Below are the code and all the weights of a small trained network. Each question names an input and a class and asks about switching units off, where a switched-off unit gives its printed mean instead of its output.

import numpy as np


def w(rows, s, z=0):
    codes = np.array(rows[::2]) - 128.0
    scale = np.full(codes.shape[1], s)
    scale[-1] = z or s
    return codes * scale


def norm(h):
    return h / np.sqrt((h * h).mean(-1, keepdims=True) + 1e-5)


def f(y):
    return np.maximum(y, 0)


def log_softmax(a):
    a = a - a.max(-1, keepdims=True)
    return a - np.log(np.exp(a).sum(-1, keepdims=True))


def net(x, mask):
    res = np.array(x, float).reshape(1, 3) / 4 @ E
    u = 0
    for l in range(4):
        y = f(norm(res) @ A[l][:, :-1].T + A[l][:, -1])
        res = res + np.where(mask[u : u + 6], y, B[l][:, -1]) @ B[l][:, :-1]
        u += 6
    return log_softmax(norm(res)[-1] @ U[:, :-1].T + U[:, -1])


A, B = {}, {}
E = w([
[138,254,44],'x0',
[15,100,150],'x1',
[128,127,126],'x2',
],0.0083)
A[0] = w([
[55,142,96,2],'0.n1',
[205,248,108,117],'0.n2',
[2,100,229,125],'0.n3',
[96,213,81,152],'0.n4',
[75,130,76,46],'0.n5',
[219,106,46,38],'0.n6',
],0.0098,0.0043)
B[0] = w([
[144,247,73,151],'0.n1',
[143,138,50,235],'0.n2',
[148,148,50,255],'0.n3',
[128,195,171,216],'0.n4',
[94,162,176,149],'0.n5',
[142,168,124,175],'0.n6',
],0.011,0.0067)
A[1] = w([
[130,119,130,47],'1.n1',
[232,75,145,3],'1.n2',
[229,125,146,16],'1.n3',
[91,114,52,96],'1.n4',
[16,60,173,205],'1.n5',
[210,254,48,233],'1.n6',
],0.0077,0.0019)
B[1] = w([
[159,157,115,128],'1.n1',
[197,134,214,153],'1.n2',
[60,117,134,149],'1.n3',
[104,83,119,157],'1.n4',
[111,131,10,148],'1.n5',
[147,82,159,245],'1.n6',
],0.011)
A[2] = w([
[41,190,153,74],'2.n1',
[183,121,151,4],'2.n2',
[125,81,78,79],'2.n3',
[4,69,160,146],'2.n4',
[44,106,105,176],'2.n5',
[36,167,103,190],'2.n6',
],0.012,0.0039)
B[2] = w([
[137,216,226,186],'2.n1',
[2,94,112,162],'2.n2',
[180,103,126,202],'2.n3',
[143,121,57,187],'2.n4',
[172,200,9,221],'2.n5',
[8,74,205,254],'2.n6',
],0.0076,0.0046)
A[3] = w([
[73,173,71,140],'3.n1',
[225,14,192,3],'3.n2',
[183,37,220,133],'3.n3',
[234,39,106,81],'3.n4',
[69,169,185,126],'3.n5',
[2,185,220,146],'3.n6',
],0.0086,0.0055)
B[3] = w([
[129,95,160,237],'3.n1',
[153,106,190,228],'3.n2',
[236,9,183,252],'3.n3',
[40,135,192,255],'3.n4',
[29,135,150,188],'3.n5',
[109,142,185,238],'3.n6',
],0.013,0.0041)
U = w([
[167,43,205,193],'0',
[137,125,109,1],'1',
[37,207,192,174],'2',
[73,53,2,168],'3',
[225,218,68,173],'4',
],0.019,0.0089)

Each question gives the input, the list of numbers given to net, and the class t.
The units are the neurons (one row each of A and B). Each row of codes is followed by its name. A weight is (code - 128) times the scale printed after its matrix; where a second scale follows, it is the last column's (A, B and U).
mask holds one flag per neuron, layer by layer. A switched-off neuron (its flag False) gives its mean, the last column of its row in B, instead of its output. The means were averaged over made-up inputs and are rounded, as every weight is.
A unit's drop is (log p(t) with every unit on - log p(t) with that unit switched off) / (log p(t) with every unit on - log p(t) with every unit switched off).
most important unit: the unit with the biggest drop
k most important neurons: the k neurons with the biggest drops, biggest first
top k neurons in layer l: the k neurons of layer l with the biggest drops, biggest first
drop of u: that unit's drop, to one decimal
input [1,-5,-1], class 4: 2 most important neurons	(2.n6; 0.n2)
input [1,0,3], class 4: top 2 neurons in layer 3	(3.n4; 3.n3)
input [3,0,1], class 4: 4 most important neurons	(0.n4; 0.n2; 1.n6; 2.n6)
input [1,-1,6], class 4: most important unit	2.n6
input [1,-4,8], class 4: 4 most important neurons	(2.n6; 0.n6; 0.n2; 3.n3)
input [1,-1,2], class 4: 3 most important neurons	(2.n6; 0.n2; 0.n6)
input [2,-3,3], class 4: 2 most important neurons	(0.n2; 3.n3)
input [2,-3,-3], class 4: 2 most important neurons	(0.n2; 3.n3)
input [-5,7,7], class 3: drop of 2.n6	0.0
input [-5,1,7], class 3: drop of 1.n6	0.4
input [3,-1,3], class 4: drop of 0.n2	0.1
